The symbols move the states like this.
^: J602->J230, J295->J733, J887->J88, J874->J452, J914->J457, J614->J456, J385->J131, J521->J47, J331->J972, J370->J914, J80->J493, J938->J506, J697->J188, J456->J973, J797->J271, J230->J485, J372->J128, J131->J30, J798->J538, J673->J127, J55->J122, J566->J999, J110->J968, J429->J565, J74->J561, J327->J990, J485->J372, J565->J287, J287->J383, J378->J569, J733->J923, J706->J446, J85->J143, J513->J37, J506->J172, J491->J331, J867->J233, J711->J619, J923->J252, J403->J157, J223->J150, J561->J396, J265->J275, J127->J440, J681->J51, J731->J652, J362->J797, J968->J254, J172->J559, J973->J67, J30->J513, J538->J355, J457->J69, J683->J883, J652->J74, J88->J706, J157->J85, J47->J121, J121->J491, J831->J713, J384->J223, J275->J581, J252->J874, J246->J726, J970->J134, J271->J831, J62->J521, J972->J566, J918->J697, J806->J970, J990->J673, J133->J384, J233->J49, J134->J246, J977->J585, J97->J711, J999->J977, J241->J609, J391->J798, J128->J509, J946->J110, J143->J731, J581->J614, J38->J918, J900->J747, J188->J320, J67->J867, J254->J295, J355->J887, J493->J803, J651->J385, J69->J362, J619->J496, J585->J97, J713->J72, J49->J215, J452->J403, J446->J80, J430->J794, J396->J265, J559->J946, J215->J133, J509->J806, J922->J391, J386->J429, J321->J62, J440->J681, J883->J791, J496->J900, J383->J327, J794->J922, J803->J241, J791->J386, J726->J430, J51->J321, J122->J938, J569->J683, J150->J38, J72->J55, J37->J370, J609->J651, J747->J602, J320->J378
*: J602->J85, J295->J999, J887->J133, J874->J711, J914->J565, J614->J246, J385->J569, J521->J938, J331->J946, J370->J429, J80->J38, J938->J62, J697->J493, J456->J726, J797->J990, J230->J143, J372->J652, J131->J683, J798->J233, J673->J797, J55->J51, J566->J968, J110->J331, J429->J37, J74->J372, J327->J69, J485->J731, J565->J370, J287->J914, J378->J609, J733->J977, J706->J223, J85->J747, J513->J791, J506->J521, J491->J559, J867->J922, J711->J252, J923->J585, J403->J496, J223->J88, J561->J128, J265->J806, J127->J271, J681->J713, J731->J230, J362->J327, J968->J972, J172->J47, J973->J430, J30->J883, J538->J49, J457->J287, J683->J385, J652->J485, J88->J384, J157->J900, J47->J506, J121->J172, J831->J127, J384->J887, J275->J970, J252->J97, J246->J581, J970->J265, J271->J673, J62->J122, J972->J110, J918->J80, J806->J396, J990->J362, J133->J355, J233->J391, J134->J275, J977->J295, J97->J923, J999->J254, J241->J188, J391->J867, J128->J74, J946->J491, J143->J602, J581->J134, J38->J446, J900->J403, J188->J803, J67->J794, J254->J566, J355->J215, J493->J918, J651->J378, J69->J383, J619->J874, J585->J733, J713->J440, J49->J798, J452->J619, J446->J150, J430->J456, J396->J509, J559->J121, J215->J538, J509->J561, J922->J67, J386->J513, J321->J55, J440->J831, J883->J131, J496->J452, J383->J457, J794->J973, J803->J697, J791->J30, J726->J614, J51->J72, J122->J321, J569->J651, J150->J706, J72->J681, J37->J386, J609->J320, J747->J157, J320->J241
%: J602->J372, J295->J252, J887->J446, J874->J157, J914->J362, J614->J67, J385->J513, J521->J491, J331->J999, J370->J69, J80->J241, J938->J559, J697->J378, J456->J867, J797->J713, J230->J128, J372->J806, J131->J37, J798->J887, J673->J681, J55->J506, J566->J585, J110->J295, J429->J383, J74->J265, J327->J127, J485->J509, J565->J327, J287->J990, J378->J883, J733->J874, J706->J493, J85->J652, J513->J914, J506->J946, J491->J566, J867->J215, J711->J900, J923->J452, J403->J143, J223->J918, J561->J275, J265->J614, J127->J51, J681->J62, J731->J561, J362->J831, J968->J733, J172->J110, J973->J233, J30->J370, J538->J88, J457->J797, J683->J386, J652->J396, J88->J80, J157->J731, J47->J331, J121->J972, J831->J55, J384->J38, J275->J456, J252->J403, J246->J794, J970->J726, J271->J72, J62->J121, J972->J977, J918->J320, J806->J246, J990->J440, J133->J150, J233->J133, J134->J430, J977->J711, J97->J496, J999->J97, J241->J385, J391->J355, J128->J970, J946->J254, J143->J74, J581->J973, J38->J188, J900->J230, J188->J569, J67->J49, J254->J923, J355->J706, J493->J609, J651->J30, J69->J271, J619->J747, J585->J619, J713->J122, J49->J384, J452->J85, J446->J803, J430->J391, J396->J581, J559->J968, J215->J223, J509->J134, J922->J538, J386->J287, J321->J47, J440->J321, J883->J429, J496->J602, J383->J673, J794->J798, J803->J651, J791->J565, J726->J922, J51->J521, J122->J172, J569->J791, J150->J697, J72->J938, J37->J457, J609->J131, J747->J485, J320->J683

In the rows, 152 means zero.

The rows follow the links: the fewer symbols apart two states are, the more alike their rows tend to be.

Each row is also shifted at random along 5 hidden directions that mean nothing.

Row, then state:
(191, 122, 144, 145, 136, 155, 145, 165, 159, 164, 151, 130, 106, 127, 140, 157, 139, 173, 135, 139, 138, 135, 172, 160, 126, 157, 186, 168, 151, 158, 175, 158, 156, 138, 136, 122, 162, 155, 129, 134, 165)
state: J69
(145, 153, 148, 141, 153, 125, 183, 153, 166, 146, 150, 164, 95, 138, 112, 159, 140, 145, 180, 128, 166, 145, 165, 146, 169, 156, 162, 144, 167, 138, 155, 158, 138, 184, 134, 150, 164, 157, 181, 125, 173)
state: J509
(180, 128, 131, 167, 136, 185, 142, 168, 153, 125, 167, 167, 132, 126, 145, 131, 163, 167, 154, 156, 171, 145, 145, 137, 139, 153, 169, 134, 157, 159, 143, 147, 161, 154, 152, 142, 158, 148, 149, 168, 160)
state: J918
(152, 182, 163, 121, 165, 117, 179, 132, 138, 184, 155, 138, 130, 166, 137, 152, 131, 157, 157, 144, 145, 154, 167, 180, 146, 121, 141, 182, 163, 128, 173, 175, 110, 184, 202, 181, 167, 184, 157, 130, 165)
state: J254
(161, 178, 152, 145, 165, 161, 189, 173, 126, 114, 164, 190, 164, 174, 145, 128, 178, 150, 176, 170, 188, 155, 143, 132, 175, 117, 117, 118, 164, 135, 130, 160, 128, 204, 186, 183, 153, 165, 170, 161, 147)
state: J614
(100, 127, 146, 167, 141, 157, 165, 162, 169, 129, 138, 167, 131, 130, 138, 140, 166, 132, 163, 143, 179, 151, 140, 129, 164, 175, 177, 127, 154, 148, 136, 133, 162, 165, 118, 131, 150, 132, 167, 149, 156)
state: J973
(176, 141, 182, 167, 154, 121, 157, 146, 163, 149, 124, 151, 136, 136, 142, 160, 183, 134, 158, 148, 161, 138, 132, 160, 165, 164, 198, 141, 169, 157, 152, 150, 137, 160, 133, 140, 146, 150, 157, 133, 138)
state: J874
(133, 154, 183, 135, 160, 140, 138, 172, 142, 152, 148, 147, 97, 147, 132, 163, 174, 171, 137, 152, 144, 128, 154, 165, 148, 122, 209, 153, 179, 153, 165, 175, 135, 162, 162, 142, 153, 178, 128, 128, 137)
state: J47
(136, 165, 164, 164, 160, 131, 142, 140, 139, 156, 159, 151, 180, 155, 162, 166, 171, 170, 162, 170, 138, 135, 142, 179, 148, 139, 137, 154, 164, 175, 163, 173, 128, 139, 171, 175, 149, 165, 144, 155, 139)
state: J972
(105, 125, 150, 141, 139, 153, 195, 180, 135, 162, 135, 128, 169, 157, 163, 145, 153, 162, 134, 157, 146, 140, 173, 160, 131, 148, 132, 161, 130, 151, 176, 155, 139, 155, 151, 135, 157, 153, 121, 130, 159)
state: J440
(129, 133, 120, 164, 136, 179, 152, 164, 157, 131, 171, 166, 146, 134, 147, 141, 145, 165, 163, 152, 162, 149, 157, 135, 144, 162, 136, 138, 145, 160, 145, 147, 166, 147, 137, 145, 157, 141, 159, 166, 168)
state: J150
(150, 145, 147, 139, 144, 186, 120, 147, 153, 158, 159, 144, 120, 143, 152, 122, 139, 152, 120, 145, 160, 170, 147, 142, 130, 143, 199, 168, 153, 130, 142, 137, 166, 158, 182, 139, 158, 157, 140, 166, 155)
state: J569
(182, 186, 177, 156, 170, 126, 147, 112, 143, 168, 144, 151, 189, 169, 166, 145, 163, 131, 157, 162, 155, 167, 124, 173, 162, 139, 147, 163, 162, 141, 144, 154, 125, 165, 197, 187, 148, 164, 165, 161, 136)
state: J711
(179, 184, 162, 153, 170, 130, 141, 135, 155, 143, 161, 172, 151, 162, 142, 169, 157, 145, 177, 153, 152, 153, 141, 153, 179, 144, 141, 140, 170, 153, 140, 161, 145, 157, 152, 176, 146, 158, 177, 155, 143)
state: J652
(179, 130, 138, 154, 139, 184, 155, 175, 146, 141, 148, 150, 172, 154, 167, 138, 153, 151, 134, 157, 156, 157, 156, 132, 143, 160, 142, 144, 131, 152, 145, 136, 174, 143, 138, 132, 147, 136, 135, 162, 152)
state: J378
(91, 141, 141, 158, 148, 160, 173, 162, 161, 134, 142, 165, 160, 153, 150, 144, 152, 130, 161, 146, 170, 161, 149, 126, 169, 171, 138, 131, 140, 144, 135, 132, 166, 162, 124, 141, 148, 131, 168, 154, 156)
state: J67
(165, 139, 145, 140, 145, 176, 134, 168, 153, 156, 151, 139, 148, 156, 161, 153, 135, 155, 123, 146, 138, 157, 165, 140, 141, 157, 158, 160, 136, 150, 152, 141, 181, 131, 134, 128, 148, 142, 131, 154, 150)
state: J30
(254, 171, 186, 149, 167, 120, 158, 142, 145, 153, 139, 156, 137, 155, 142, 154, 179, 144, 159, 156, 161, 144, 133, 167, 164, 132, 183, 148, 178, 146, 152, 164, 120, 178, 175, 167, 151, 171, 158, 137, 136)
state: J97
(119, 140, 140, 166, 144, 146, 169, 137, 168, 144, 144, 161, 143, 133, 141, 137, 149, 130, 170, 140, 175, 161, 141, 142, 159, 174, 159, 143, 152, 141, 141, 136, 149, 169, 142, 149, 156, 138, 178, 152, 167)
state: J246
(89, 149, 135, 133, 148, 185, 163, 179, 132, 151, 157, 144, 184, 177, 172, 143, 136, 159, 129, 159, 143, 161, 173, 136, 142, 143, 107, 156, 123, 145, 153, 145, 170, 144, 155, 146, 149, 145, 129, 160, 153)
state: J883
(144, 164, 155, 155, 160, 129, 160, 148, 162, 138, 156, 171, 126, 145, 128, 166, 157, 149, 180, 144, 160, 143, 150, 150, 174, 153, 154, 135, 170, 154, 147, 161, 142, 165, 137, 161, 153, 155, 177, 141, 155)
state: J74
(143, 148, 128, 153, 141, 190, 147, 149, 143, 146, 170, 157, 163, 148, 163, 116, 144, 159, 144, 160, 167, 168, 147, 143, 132, 143, 141, 155, 143, 141, 142, 143, 155, 161, 188, 161, 160, 153, 150, 179, 163)
state: J803
(50, 163, 117, 146, 146, 172, 128, 116, 168, 166, 176, 151, 144, 145, 149, 135, 101, 144, 155, 135, 152, 184, 156, 143, 142, 164, 136, 174, 141, 132, 141, 136, 170, 146, 170, 164, 162, 145, 176, 176, 177)
state: J887
(148, 163, 174, 143, 162, 142, 141, 156, 137, 163, 144, 139, 171, 170, 166, 167, 162, 158, 135, 162, 130, 144, 152, 167, 150, 137, 150, 160, 152, 159, 161, 163, 147, 137, 159, 154, 143, 160, 129, 146, 131)
state: J521
(112, 176, 132, 129, 163, 172, 180, 184, 134, 124, 172, 179, 160, 185, 144, 149, 141, 155, 167, 156, 162, 161, 173, 122, 174, 129, 90, 129, 143, 136, 137, 155, 161, 177, 150, 167, 151, 153, 164, 157, 158)
state: J215
(126, 154, 116, 158, 145, 168, 134, 127, 171, 158, 169, 153, 172, 149, 159, 152, 110, 143, 159, 140, 144, 175, 158, 139, 151, 180, 114, 161, 130, 150, 141, 134, 182, 125, 134, 154, 152, 129, 172, 176, 170)
state: J384
(111, 190, 175, 135, 173, 128, 143, 122, 153, 164, 150, 157, 129, 164, 139, 150, 147, 133, 156, 142, 157, 167, 138, 159, 169, 133, 174, 162, 173, 127, 143, 155, 134, 179, 185, 175, 153, 169, 172, 147, 145)
state: J747
(243, 193, 185, 148, 174, 125, 137, 112, 142, 167, 147, 154, 165, 166, 157, 144, 166, 136, 155, 160, 157, 164, 121, 175, 161, 127, 170, 164, 176, 137, 144, 160, 120, 173, 209, 189, 149, 174, 165, 159, 134)
state: J252
(186, 159, 144, 135, 153, 168, 146, 171, 131, 154, 172, 146, 154, 165, 158, 155, 142, 181, 138, 161, 136, 145, 172, 156, 136, 126, 128, 160, 148, 154, 163, 168, 152, 145, 171, 158, 155, 166, 129, 154, 153)
state: J287
(128, 164, 127, 147, 150, 125, 177, 100, 176, 184, 147, 140, 169, 153, 149, 150, 96, 117, 173, 125, 150, 183, 161, 156, 159, 184, 108, 179, 131, 128, 153, 134, 150, 155, 150, 168, 161, 135, 193, 150, 183)
state: J265
(127, 149, 127, 152, 144, 167, 148, 152, 142, 169, 162, 133, 213, 170, 183, 163, 125, 167, 139, 163, 120, 157, 172, 159, 132, 161, 84, 170, 116, 168, 164, 151, 169, 109, 145, 154, 149, 140, 132, 167, 157)
state: J914
(166, 152, 151, 145, 152, 181, 121, 175, 137, 141, 171, 154, 145, 157, 158, 152, 159, 178, 132, 165, 140, 143, 156, 146, 139, 130, 159, 149, 155, 162, 151, 160, 165, 136, 160, 146, 149, 161, 125, 164, 141)
state: J37
(177, 153, 176, 136, 157, 144, 141, 153, 143, 172, 137, 130, 145, 161, 158, 154, 155, 152, 124, 151, 138, 149, 152, 165, 141, 138, 181, 170, 153, 146, 163, 156, 146, 148, 167, 144, 150, 163, 126, 139, 138)
state: J321
(167, 177, 138, 137, 164, 122, 204, 148, 152, 155, 152, 159, 178, 181, 143, 172, 122, 135, 186, 142, 146, 160, 176, 146, 181, 158, 70, 148, 135, 140, 154, 155, 144, 166, 131, 173, 152, 143, 182, 136, 168)
state: J561

The symbols that take the first to the second take the third to the fourth, perhaps in another order. What is the fourth?
Answers are names.
A (169, 147, 162, 153, 151, 110, 181, 126, 164, 181, 123, 129, 158, 147, 150, 161, 140, 128, 158, 137, 146, 154, 153, 172, 154, 171, 152, 171, 145, 144, 168, 149, 132, 156, 143, 150, 154, 148, 162, 127, 159)
B (155, 142, 180, 156, 157, 119, 154, 155, 173, 145, 125, 155, 102, 135, 125, 172, 171, 132, 160, 133, 158, 137, 142, 148, 175, 168, 211, 137, 173, 154, 150, 149, 151, 160, 108, 127, 146, 146, 162, 121, 141)
C (140, 170, 172, 162, 167, 129, 145, 140, 156, 145, 142, 163, 169, 162, 153, 170, 169, 135, 166, 155, 150, 150, 134, 153, 177, 156, 149, 138, 161, 160, 140, 152, 150, 148, 135, 161, 139, 147, 167, 151, 134)
D J561

A (186, 131, 175, 144, 149, 145, 162, 182, 144, 154, 128, 134, 141, 153, 153, 162, 172, 157, 128, 154, 142, 132, 160, 157, 145, 148, 180, 151, 149, 159, 167, 156, 149, 146, 132, 124, 146, 154, 119, 126, 137)
B (135, 149, 165, 179, 150, 127, 149, 128, 151, 158, 147, 148, 179, 139, 161, 157, 177, 158, 165, 167, 149, 137, 130, 181, 145, 155, 154, 153, 163, 175, 161, 163, 125, 142, 166, 168, 151, 157, 152, 155, 143)
C (182, 118, 131, 192, 129, 188, 117, 150, 164, 129, 163, 163, 161, 116, 163, 132, 170, 162, 151, 163, 166, 148, 128, 141, 133, 174, 177, 135, 154, 176, 137, 136, 172, 127, 141, 137, 149, 133, 149, 184, 151)
D J370

A (159, 197, 177, 129, 174, 138, 123, 133, 131, 170, 169, 148, 142, 172, 152, 156, 153, 169, 143, 161, 135, 152, 146, 178, 148, 106, 162, 173, 176, 144, 159, 179, 126, 161, 212, 186, 154, 188, 142, 154, 136)
B (99, 140, 161, 176, 147, 126, 174, 145, 146, 152, 140, 148, 181, 141, 159, 156, 179, 157, 169, 166, 154, 131, 140, 175, 148, 157, 142, 146, 156, 173, 164, 164, 122, 150, 153, 161, 152, 154, 151, 145, 149)
C (140, 179, 149, 144, 164, 169, 136, 142, 150, 138, 165, 174, 153, 167, 150, 136, 148, 136, 156, 152, 167, 174, 139, 131, 169, 141, 146, 142, 158, 132, 124, 141, 163, 170, 171, 168, 148, 152, 171, 172, 147)
D J223

A (156, 137, 139, 120, 141, 154, 154, 160, 156, 179, 156, 125, 87, 139, 131, 151, 112, 170, 129, 127, 136, 148, 186, 160, 123, 145, 180, 185, 149, 135, 178, 160, 152, 155, 157, 130, 170, 166, 133, 128, 177)
B (187, 129, 157, 176, 141, 159, 137, 146, 145, 163, 139, 131, 206, 147, 186, 152, 169, 157, 133, 171, 137, 144, 138, 167, 131, 167, 148, 160, 135, 178, 161, 145, 155, 114, 148, 143, 142, 140, 124, 164, 137)
C (181, 163, 158, 152, 160, 120, 144, 129, 177, 157, 149, 159, 114, 140, 127, 173, 139, 136, 174, 130, 149, 152, 151, 153, 173, 166, 172, 152, 167, 149, 149, 152, 153, 154, 126, 152, 152, 149, 181, 138, 157)
D J581

A (145, 163, 169, 145, 159, 122, 171, 138, 143, 165, 148, 147, 130, 147, 138, 147, 161, 157, 161, 151, 158, 143, 148, 177, 147, 130, 169, 165, 173, 142, 166, 170, 110, 181, 190, 170, 163, 178, 156, 134, 156)
B (155, 151, 177, 164, 157, 125, 171, 151, 146, 145, 133, 156, 158, 148, 149, 152, 187, 144, 164, 161, 164, 138, 133, 163, 160, 146, 169, 139, 167, 157, 153, 159, 123, 170, 158, 158, 150, 159, 154, 139, 139)
C (139, 163, 163, 163, 162, 124, 143, 136, 168, 149, 143, 160, 153, 151, 145, 176, 157, 134, 170, 145, 146, 149, 141, 152, 177, 169, 153, 141, 160, 162, 144, 150, 156, 141, 120, 153, 141, 141, 172, 146, 143)
D J74

A (138, 197, 168, 144, 178, 132, 151, 137, 142, 147, 158, 171, 174, 182, 152, 163, 158, 141, 170, 160, 151, 160, 141, 154, 181, 132, 122, 143, 163, 145, 139, 162, 140, 166, 170, 187, 143, 162, 172, 158, 137)
B (173, 179, 141, 168, 162, 137, 157, 121, 154, 148, 163, 169, 202, 165, 162, 157, 146, 140, 185, 160, 155, 164, 140, 155, 171, 160, 94, 144, 149, 156, 138, 151, 145, 149, 159, 188, 147, 144, 185, 171, 154)
C (120, 123, 159, 156, 139, 152, 150, 150, 151, 173, 132, 122, 158, 139, 166, 145, 154, 152, 125, 151, 141, 147, 151, 167, 126, 162, 178, 171, 140, 156, 168, 147, 148, 136, 153, 130, 153, 150, 125, 143, 149)
D J47

A (156, 151, 167, 157, 152, 120, 137, 127, 162, 173, 148, 136, 122, 131, 140, 166, 152, 161, 155, 144, 139, 137, 147, 181, 142, 153, 189, 170, 170, 160, 170, 166, 131, 144, 160, 153, 158, 166, 151, 137, 153)
B (132, 175, 181, 141, 170, 128, 162, 149, 145, 147, 141, 162, 137, 164, 140, 152, 172, 137, 160, 152, 164, 151, 138, 155, 172, 132, 172, 143, 172, 138, 144, 160, 129, 184, 169, 166, 149, 167, 162, 138, 137)
C (152, 111, 147, 166, 129, 152, 151, 148, 160, 173, 133, 120, 162, 128, 167, 152, 148, 156, 131, 149, 138, 143, 155, 166, 123, 178, 172, 171, 134, 167, 173, 144, 156, 122, 135, 123, 153, 139, 127, 145, 157)
D J121

A (100, 124, 138, 165, 133, 169, 131, 154, 152, 158, 162, 137, 148, 128, 160, 148, 152, 181, 139, 158, 140, 138, 155, 164, 119, 156, 166, 164, 148, 173, 168, 156, 155, 123, 155, 139, 157, 153, 128, 160, 159)
B (140, 128, 152, 176, 138, 176, 140, 178, 129, 130, 164, 157, 169, 136, 167, 141, 195, 192, 146, 184, 154, 121, 140, 163, 126, 135, 160, 135, 160, 185, 160, 168, 140, 137, 169, 151, 151, 161, 118, 167, 140)
C (191, 166, 177, 116, 171, 135, 200, 213, 116, 141, 140, 150, 157, 197, 147, 181, 171, 170, 145, 164, 135, 124, 187, 150, 170, 114, 111, 135, 147, 153, 170, 181, 137, 169, 135, 149, 144, 169, 122, 113, 134)
D J559

A (106, 168, 161, 144, 161, 129, 163, 149, 137, 165, 156, 143, 166, 165, 155, 167, 154, 168, 157, 161, 134, 140, 161, 175, 149, 133, 126, 162, 156, 160, 169, 175, 129, 149, 169, 171, 154, 169, 142, 141, 149)
B (122, 161, 156, 155, 152, 116, 129, 92, 170, 201, 148, 121, 147, 136, 154, 161, 120, 146, 150, 136, 128, 161, 147, 191, 133, 166, 169, 199, 155, 150, 172, 155, 135, 131, 176, 165, 160, 159, 160, 149, 163)
C (227, 149, 169, 136, 158, 146, 186, 189, 125, 154, 131, 136, 194, 186, 171, 167, 167, 155, 133, 166, 135, 139, 170, 154, 155, 139, 115, 148, 131, 157, 166, 160, 148, 146, 138, 142, 141, 151, 119, 132, 134)
D J122

A (138, 154, 165, 184, 153, 135, 103, 116, 160, 171, 150, 137, 200, 144, 179, 177, 164, 158, 151, 167, 121, 144, 129, 182, 143, 170, 152, 164, 153, 189, 158, 155, 155, 95, 144, 159, 138, 145, 142, 169, 131)
B (124, 169, 149, 147, 158, 120, 188, 138, 138, 177, 147, 135, 210, 177, 168, 171, 137, 154, 166, 161, 130, 149, 167, 178, 151, 150, 78, 169, 133, 158, 174, 167, 128, 143, 161, 178, 152, 156, 153, 142, 157)
C (146, 153, 144, 131, 153, 183, 156, 190, 130, 142, 162, 150, 167, 178, 164, 152, 147, 169, 131, 162, 140, 151, 173, 136, 147, 133, 119, 146, 135, 151, 152, 155, 169, 146, 149, 144, 147, 151, 124, 154, 146)
D J565

A (140, 159, 167, 167, 159, 132, 171, 166, 128, 136, 156, 163, 178, 158, 155, 162, 193, 176, 172, 179, 152, 122, 145, 172, 154, 129, 128, 133, 167, 177, 163, 180, 116, 158, 168, 176, 150, 169, 143, 147, 137)
B (166, 158, 171, 179, 155, 126, 141, 119, 152, 161, 143, 149, 184, 142, 165, 152, 178, 146, 162, 167, 153, 147, 120, 179, 150, 155, 162, 155, 164, 167, 153, 157, 126, 145, 175, 172, 148, 156, 158, 160, 138)
C (141, 126, 144, 130, 136, 146, 173, 148, 155, 190, 137, 112, 118, 139, 145, 142, 116, 155, 125, 130, 141, 155, 178, 167, 120, 157, 173, 192, 137, 133, 181, 150, 143, 155, 161, 130, 169, 158, 133, 127, 176)
D J681

A (148, 144, 121, 128, 144, 164, 168, 162, 166, 152, 166, 154, 94, 141, 122, 147, 108, 154, 158, 123, 158, 161, 184, 131, 149, 158, 149, 158, 146, 129, 155, 146, 167, 168, 135, 137, 167, 149, 166, 138, 186)
B (153, 140, 128, 170, 136, 183, 96, 116, 172, 153, 179, 158, 113, 110, 145, 120, 138, 159, 148, 143, 166, 167, 129, 151, 126, 160, 205, 164, 167, 148, 138, 138, 163, 145, 183, 152, 164, 153, 164, 185, 167)
C (179, 143, 122, 150, 141, 178, 157, 155, 153, 146, 168, 158, 145, 144, 148, 133, 131, 158, 154, 147, 162, 162, 162, 138, 140, 154, 134, 153, 142, 143, 147, 145, 161, 157, 159, 152, 161, 147, 157, 164, 171)
D J803

A (149, 155, 173, 151, 157, 117, 166, 128, 162, 170, 125, 140, 146, 149, 146, 154, 154, 125, 155, 140, 156, 156, 141, 165, 161, 161, 176, 162, 157, 140, 155, 146, 133, 166, 154, 152, 152, 152, 164, 134, 148)
B (161, 149, 152, 170, 151, 133, 149, 142, 171, 134, 154, 171, 118, 126, 127, 159, 165, 148, 182, 144, 165, 140, 140, 150, 167, 164, 177, 132, 175, 161, 146, 154, 146, 160, 130, 153, 154, 150, 179, 146, 157)
C (31, 137, 133, 138, 137, 171, 135, 147, 153, 174, 167, 131, 120, 135, 149, 140, 121, 174, 129, 142, 140, 154, 170, 161, 116, 147, 170, 182, 147, 146, 169, 154, 156, 140, 174, 142, 166, 161, 132, 155, 171)
D J55

A (108, 161, 153, 142, 154, 189, 128, 185, 118, 126, 187, 168, 131, 155, 151, 136, 179, 201, 140, 178, 155, 132, 152, 153, 131, 99, 163, 140, 173, 161, 153, 178, 140, 162, 201, 166, 158, 184, 122, 168, 141)
B (157, 116, 150, 171, 133, 158, 145, 153, 153, 163, 139, 128, 171, 132, 170, 149, 162, 162, 133, 159, 142, 139, 148, 167, 123, 168, 168, 163, 140, 172, 168, 147, 153, 124, 144, 132, 152, 143, 125, 153, 149)
C (181, 144, 133, 131, 143, 176, 157, 148, 154, 168, 153, 138, 138, 153, 153, 125, 116, 142, 129, 137, 158, 178, 165, 140, 135, 152, 154, 174, 133, 121, 150, 134, 164, 162, 170, 142, 162, 147, 149, 156, 171)
D J386

A (130, 138, 167, 150, 145, 158, 146, 158, 138, 161, 143, 135, 148, 145, 162, 138, 170, 163, 127, 161, 151, 143, 145, 167, 128, 137, 186, 163, 156, 153, 163, 158, 137, 153, 180, 144, 154, 165, 122, 148, 143)
B (140, 162, 159, 143, 158, 120, 156, 135, 153, 181, 146, 130, 164, 160, 155, 176, 133, 155, 153, 147, 124, 147, 165, 178, 148, 155, 130, 176, 146, 158, 173, 165, 140, 135, 149, 159, 152, 157, 148, 136, 154)
C (131, 123, 139, 136, 137, 175, 148, 166, 163, 164, 141, 131, 123, 143, 150, 142, 125, 145, 119, 132, 148, 161, 169, 136, 136, 167, 179, 168, 133, 137, 156, 132, 179, 143, 130, 114, 155, 139, 135, 144, 163)
D J327

